Here is a tiny trained network, its code and every weight. The questions are about switching its units off for an input and a class, where a switched-off unit gives its printed mean instead of its output.

import numpy as np


def w(rows, s, z=0):
    codes = np.array(rows[::2]) - 128.0
    scale = np.full(codes.shape[1], s)
    scale[-1] = z or s
    return codes * scale


def norm(h):
    return h / np.sqrt((h * h).mean(-1, keepdims=True) + 1e-5)


def f(y):
    return np.maximum(y, 0)


def log_softmax(a):
    a = a - a.max(-1, keepdims=True)
    return a - np.log(np.exp(a).sum(-1, keepdims=True))


def net(x, mask):
    res = np.array(x, float).reshape(1, 4) / 4 @ E
    u = 0
    for l in range(2):
        y = f(norm(res) @ A[l][:, :-1].T + A[l][:, -1])
        res = res + np.where(mask[u : u + 12], y, B[l][:, -1]) @ B[l][:, :-1]
        u += 12
    return log_softmax(norm(res)[-1] @ U[:, :-1].T + U[:, -1])


A, B = {}, {}
E = w([
[129,166,98,196,122,203],'x0',
[170,184,119,105,109,80],'x1',
[125,130,126,127,129,128],'x2',
[101,151,165,147,2,142],'x3',
],0.00068)
A[0] = w([
[137,177,76,193,127,166,112],'L0N1',
[178,101,74,154,181,121,158],'L0N2',
[140,171,90,230,164,185,108],'L0N3',
[140,171,81,152,165,118,51],'L0N4',
[201,208,75,131,106,62,142],'L0N5',
[183,93,74,131,252,101,175],'L0N6',
[201,194,42,176,142,75,3],'L0N7',
[157,146,155,118,151,92,5],'L0N8',
[109,114,142,94,167,121,93],'L0N9',
[120,117,172,48,140,117,132],'L0N10',
[136,165,64,206,120,145,106],'L0N11',
[176,123,33,205,195,115,134],'L0N12',
],0.0033,0.0025)
B[0] = w([
[174,69,131,180,121,137,169],'L0N1',
[91,162,88,73,166,100,192],'L0N2',
[62,181,83,105,134,118,179],'L0N3',
[172,51,150,50,136,153,144],'L0N4',
[158,235,151,58,149,61,204],'L0N5',
[156,111,105,252,38,146,253],'L0N6',
[184,50,36,98,254,124,157],'L0N7',
[174,118,75,242,117,147,130],'L0N8',
[123,121,171,113,128,202,150],'L0N9',
[118,149,144,168,46,156,178],'L0N10',
[172,85,112,195,100,108,164],'L0N11',
[81,135,174,8,197,110,196],'L0N12',
],0.003,0.0036)
A[1] = w([
[211,220,164,60,184,67,26],'L1N1',
[136,221,137,187,108,149,119],'L1N2',
[97,165,120,119,83,97,218],'L1N3',
[115,99,162,229,120,201,40],'L1N4',
[111,138,188,52,125,153,114],'L1N5',
[68,147,229,8,130,157,121],'L1N6',
[170,65,108,161,158,125,92],'L1N7',
[252,225,118,146,86,37,8],'L1N8',
[216,203,95,121,118,50,163],'L1N9',
[163,27,80,167,109,118,95],'L1N10',
[166,44,164,197,84,130,143],'L1N11',
[133,133,183,194,123,203,6],'L1N12',
],0.0037,0.002)
B[1] = w([
[36,45,198,127,120,241,214],'L1N1',
[112,127,166,53,134,92,191],'L1N2',
[148,94,130,178,152,169,221],'L1N3',
[204,139,152,99,106,88,193],'L1N4',
[127,129,159,67,170,104,147],'L1N5',
[34,106,202,2,192,146,163],'L1N6',
[148,156,185,131,54,132,141],'L1N7',
[125,150,40,234,62,107,241],'L1N8',
[201,195,114,102,126,45,255],'L1N9',
[124,86,207,150,76,180,168],'L1N10',
[118,130,78,122,200,158,208],'L1N11',
[86,115,137,162,95,112,154],'L1N12',
],0.004,0.0036)
U = w([
[212,21,226,255,29,233,241],'0',
[237,241,48,232,33,18,254],'1',
[19,32,234,25,242,225,46],'2',
[55,239,245,28,37,20,58],'3',
[8,54,6,238,246,240,15],'4',
[196,213,22,42,238,23,88],'5',
],0.0052,0.0024)

Each question gives the input, the list of numbers given to net, and the class t.
The units are the neurons (one row each of A and B). Each row of codes is followed by its name. A weight is (code - 128) times the scale printed after its matrix; where a second scale follows, it is the last column's (A, B and U).
mask holds one flag per neuron, layer by layer. A switched-off neuron (its flag False) gives its mean, the last column of its row in B, instead of its output. The means were averaged over made-up inputs and are rounded, as every weight is.
A unit's drop is (log p(t) with every unit on - log p(t) with that unit switched off) / (log p(t) with every unit on - log p(t) with every unit switched off).
The circuit of an input: a set's keep is (log p(t) with only the set's units on - log p(t) with every unit switched off) / (log p(t) with every unit on - log p(t) with every unit switched off). Starting from the 12 units with the biggest drops (on a tie, the unit counted first), units are removed one at a time, each time the one whose removal leaves the highest keep (on an exact tie, the one counted first), for as long as the keep stays at least 0.8.
units of the circuit, in order: the units of the circuit, biggest drop first
top k neurons: the k neurons with the biggest drops, biggest first
top k neurons in layer l: the k neurons of layer l with the biggest drops, biggest first
input [8,1,-3,-1], class 5: top 4 neurons -> L0N3; L0N6; L0N12; L1N1
input [4,5,-3,-1], class 5: top 2 neurons -> L0N7; L0N11
input [5,0,6,-8], class 4: units of the circuit, in order -> L0N2; L0N12; L0N5; L0N6
input [-1,-7,4,6], class 2: top 3 neurons -> L0N6; L0N11; L0N1
input [4,4,5,0], class 5: units of the circuit, in order -> L0N6
input [-4,5,7,7], class 3: top 4 neurons -> L0N6; L1N6; L0N12; L0N11
input [1,3,1,-5], class 5: top 4 neurons -> L0N2; L0N7; L0N12; L1N9
input [-2,-1,-5,-7], class 0: units of the circuit, in order -> L0N5; L1N10
input [-1,-4,-5,-8], class 0: top 3 neurons -> L0N5; L0N6; L1N9
input [0,-5,-6,7], class 2: units of the circuit, in order -> L0N6; L1N8
input [7,-2,6,-2], class 4: units of the circuit, in order -> L0N3; L1N9
input [0,-8,-3,-5], class 0: top 4 neurons -> L0N6; L0N5; L1N9; L1N8
input [-2,-4,-8,-7], class 0: units of the circuit, in order -> L0N6; L1N10
input [3,5,-7,-1], class 5: units of the circuit, in order -> L0N7
input [7,3,3,-5], class 5: top 3 neurons -> L0N12; L0N3; L0N6
input [0,-6,6,-8], class 0: top 3 neurons -> L0N6; L0N5; L1N9
input [5,7,6,-6], class 5: top 2 neurons -> L0N12; L0N7
input [6,-6,-8,-2], class 4: top 3 neurons -> L0N3; L1N9; L0N12
input [-2,-4,-3,-1], class 0: top 3 neurons in layer 1 -> L1N9; L1N8; L1N4
input [-2,-6,5,-8], class 0: top neuron in layer 0 -> L0N6
input [4,1,1,-3], class 5: top 2 neurons in layer 0 -> L0N12; L0N3
input [-3,7,4,6], class 3: top 2 neurons in layer 1 -> L1N6; L1N1
input [2,-3,-8,-6], class 4: top 2 neurons -> L0N2; L0N12
input [7,3,6,-2], class 5: top 3 neurons -> L0N3; L0N12; L0N11
input [-3,-4,-5,-8], class 0: top 2 neurons -> L0N6; L0N5
input [1,0,7,3], class 0: top 4 neurons in layer 1 -> L1N10; L1N9; L1N8; L1N11
input [-3,4,-7,6], class 3: top 4 neurons in layer 1 -> L1N6; L1N1; L1N9; L1N8
